Below is a small trained network, with its code and all its weights. Each question gives an input and a target symbol and asks what happens when units are switched off, that is, made to give their printed mean instead of their output.

import numpy as np


def w(rows, s, z=0):
    codes = np.array(rows[::2]) - 128.0
    scale = np.full(codes.shape[1], s)
    scale[-1] = z or s
    return codes * scale


def f(y):
    return y / 2 * (1 + np.tanh(0.7978845608 * (y + 0.044715 * y**3)))


def softmax(a):
    e = np.exp(a - a.max(-1, keepdims=True))
    return e / e.sum(-1, keepdims=True)


def log_softmax(a):
    a = a - a.max(-1, keepdims=True)
    return a - np.log(np.exp(a).sum(-1, keepdims=True))


def net(x, mask):
    ids = ['αδεθλφ'.index(c) for c in x.split()]
    T = len(ids)
    res = E[ids] + P[:T]
    u = 0
    for l in range(2):
        q, k, v = (res @ M[l].T for M in (Q, K, V))
        z = softmax(np.where(np.tri(T) > 0, q @ k.T / 4**0.5, -1e9)) @ v
        res = res + np.where(mask[u], z, O[l][:, -1]) @ O[l][:, :-1]
        u += 1
        y = f(res @ A[l][:, :-1].T + A[l][:, -1])
        res = res + np.where(mask[u : u + 8], y, B[l][:, -1]) @ B[l][:, :-1]
        u += 8
    return log_softmax(res[-1] @ U[:, :-1].T + U[:, -1])


Q, K, V, O, A, B = {}, {}, {}, {}, {}, {}
E = w([
[165,140,139],'α',
[187,129,128],'δ',
[207,140,121],'ε',
[176,170,127],'θ',
[111,218,145],'λ',
[5,213,148],'φ',
],0.014)
P = w([
[98,79,136],'0',
[120,103,81],'1',
[162,138,186],'2',
[118,129,65],'3',
[159,172,193],'4',
[124,161,73],'5',
[157,205,203],'6',
[137,194,81],'7',
[169,252,211],'8',
[161,202,83],'9',
[151,207,213],'10',
],0.014)
Q[0] = w([
[46,115,187],'0.h0',
[154,159,7],'0.h0',
[82,114,231],'0.h0',
[220,156,99],'0.h0',
],0.011)
K[0] = w([
[123,62,162],'0.h0',
[111,251,91],'0.h0',
[151,59,126],'0.h0',
[158,175,103],'0.h0',
],0.018)
V[0] = w([
[38,198,147],'0.h0',
[155,178,21],'0.h0',
[254,119,110],'0.h0',
[99,48,136],'0.h0',
],0.0079)
O[0] = w([
[28,130,131,163],'0.h0',
[149,158,93,209],'0.h0',
[255,123,59,198],'0.h0',
[158,14,210,2],'0.h0',
],0.0093,0.004)
A[0] = w([
[164,144,106,2],'0.n0',
[114,184,134,132],'0.n1',
[172,96,96,80],'0.n2',
[123,6,103,92],'0.n3',
[169,190,195,93],'0.n4',
[108,122,34,82],'0.n5',
[154,104,75,152],'0.n6',
[115,49,184,151],'0.n7',
],0.016,0.0064)
B[0] = w([
[97,121,146,164],'0.n0',
[156,113,121,242],'0.n1',
[96,185,97,153],'0.n2',
[114,163,249,131],'0.n3',
[163,103,118,252],'0.n4',
[127,100,86,180],'0.n5',
[164,123,170,166],'0.n6',
[73,159,169,133],'0.n7',
],0.017,0.012)
Q[1] = w([
[114,147,132],'1.h0',
[198,209,249],'1.h0',
[107,185,183],'1.h0',
[87,126,133],'1.h0',
],0.013)
K[1] = w([
[116,93,128],'1.h0',
[89,173,251],'1.h0',
[61,156,185],'1.h0',
[117,154,118],'1.h0',
],0.013)
V[1] = w([
[208,239,111],'1.h0',
[122,41,1],'1.h0',
[228,137,197],'1.h0',
[158,127,113],'1.h0',
],0.0089)
O[1] = w([
[160,195,79,236],'1.h0',
[115,143,34,2],'1.h0',
[134,255,211,192],'1.h0',
[165,163,50,130],'1.h0',
],0.0095,0.0089)
A[1] = w([
[25,245,126,71],'1.n0',
[139,2,119,17],'1.n1',
[108,178,21,127],'1.n2',
[164,110,213,243],'1.n3',
[230,148,177,1],'1.n4',
[98,38,94,9],'1.n5',
[59,96,236,169],'1.n6',
[213,86,166,189],'1.n7',
],0.0078,0.0094)
B[1] = w([
[72,79,141,157],'1.n0',
[30,229,157,162],'1.n1',
[101,70,234,233],'1.n2',
[123,138,85,250],'1.n3',
[41,91,184,223],'1.n4',
[157,254,190,146],'1.n5',
[214,97,53,196],'1.n6',
[97,94,80,226],'1.n7',
],0.0089,0.021)
U = w([
[150,2,142,34],'α',
[127,39,187,16],'δ',
[86,138,177,13],'ε',
[175,150,43,255],'θ',
[121,11,36,176],'λ',
[15,65,111,133],'φ',
],0.0069,0.0063)

Each question gives the input, a string of symbols that net reads in full, and the target symbol t.
The units are the heads (4 rows each of Q, K, V and O) and the neurons (one row each of A and B). Each row of codes is followed by its name. A weight is (code - 128) times the scale printed after its matrix; where a second scale follows, it is the last column's (O, A, B and U).
mask holds one flag per unit, layer by layer, with each layer's heads first. A switched-off unit (its flag False) gives its mean, the last column of its rows in O or B, instead of its output. The means were averaged over made-up inputs and are rounded, as every weight is.
A unit's drop is (log p(t) with every unit on - log p(t) with that unit switched off) / (log p(t) with every unit on - log p(t) with every unit switched off).
The circuit of an input: a set's keep is (log p(t) with only the set's units on - log p(t) with every unit switched off) / (log p(t) with every unit on - log p(t) with every unit switched off). Starting from the 12 units with the biggest drops (on a tie, the unit counted first), units are removed one at a time, each time the one whose removal leaves the highest keep (on an exact tie, the one counted first), for as long as the keep stays at least 0.8.
units of the circuit, in order: the units of the circuit, biggest drop first
most important unit: the unit with the biggest drop
k most important neurons: the k neurons with the biggest drops, biggest first
k most important neurons of layer l: the k neurons of layer l with the biggest drops, biggest first
input δ ε θ ε α α θ δ α, target δ: most important unit -> 0.h0
input φ ε θ ε λ α δ, target φ: units of the circuit, in order -> [1.n1, 0.h0, 1.h0]
input ε α δ φ φ φ α, target ε: 3 most important neurons -> [0.n3, 1.n4, 0.n6]
input δ δ θ δ ε θ φ θ λ δ λ, target α: units of the circuit, in order -> [0.h0, 0.n4]
input φ λ ε, target φ: 3 most important neurons -> [1.n1, 0.n5, 1.n7]
input λ ε θ θ θ ε α λ θ, target λ: 2 most important neurons of layer 1 -> [1.n2, 1.n7]
input λ θ ε δ θ θ α, target λ: 3 most important neurons -> [0.n5, 1.n2, 1.n7]
input φ δ α θ ε, target φ: 2 most important neurons -> [1.n1, 1.n7]
input δ θ δ ε α φ θ θ δ, target δ: 2 most important neurons -> [1.n4, 0.n3]
input θ ε ε α, target ε: 4 most important neurons -> [0.n6, 0.n4, 1.n2, 1.n6]
input α δ ε φ θ δ θ ε α ε, target ε: 3 most important neurons of layer 0 -> [0.n6, 0.n4, 0.n5]
input λ ε λ, target λ: units of the circuit, in order -> [0.h0, 1.h0, 1.n2]
input ε θ ε θ α θ ε ε δ, target ε: units of the circuit, in order -> [1.h0, 1.n4, 0.n3, 0.h0]
input θ θ δ θ δ θ θ φ ε θ ε, target θ: 2 most important neurons -> [1.n2, 0.n4]
input α θ δ δ, target θ: 4 most important neurons -> [0.n6, 1.n4, 0.n5, 0.n3]
input δ ε θ θ ε θ α δ λ δ, target λ: 2 most important neurons of layer 0 -> [0.n5, 0.n1]
input θ ε ε θ δ ε λ α α α δ, target θ: most important unit -> 1.n2
input ε δ δ λ, target λ: 4 most important neurons of layer 0 -> [0.n5, 0.n1, 0.n6, 0.n0]
input ε α ε ε φ ε θ δ ε ε, target ε: 2 most important neurons -> [0.n6, 0.n4]
input α φ ε φ θ θ θ ε δ, target α: units of the circuit, in order -> [0.h0, 1.h0, 0.n7, 0.n4]
input φ α θ θ φ ε λ θ δ δ λ, target φ: most important neuron of layer 1 -> [1.n1]
input ε θ θ λ λ λ θ θ δ, target ε: 3 most important neurons -> [1.n4, 0.n3, 0.n5]
input λ ε θ θ φ, target λ: 2 most important neurons of layer 0 -> [0.n5, 0.n4]
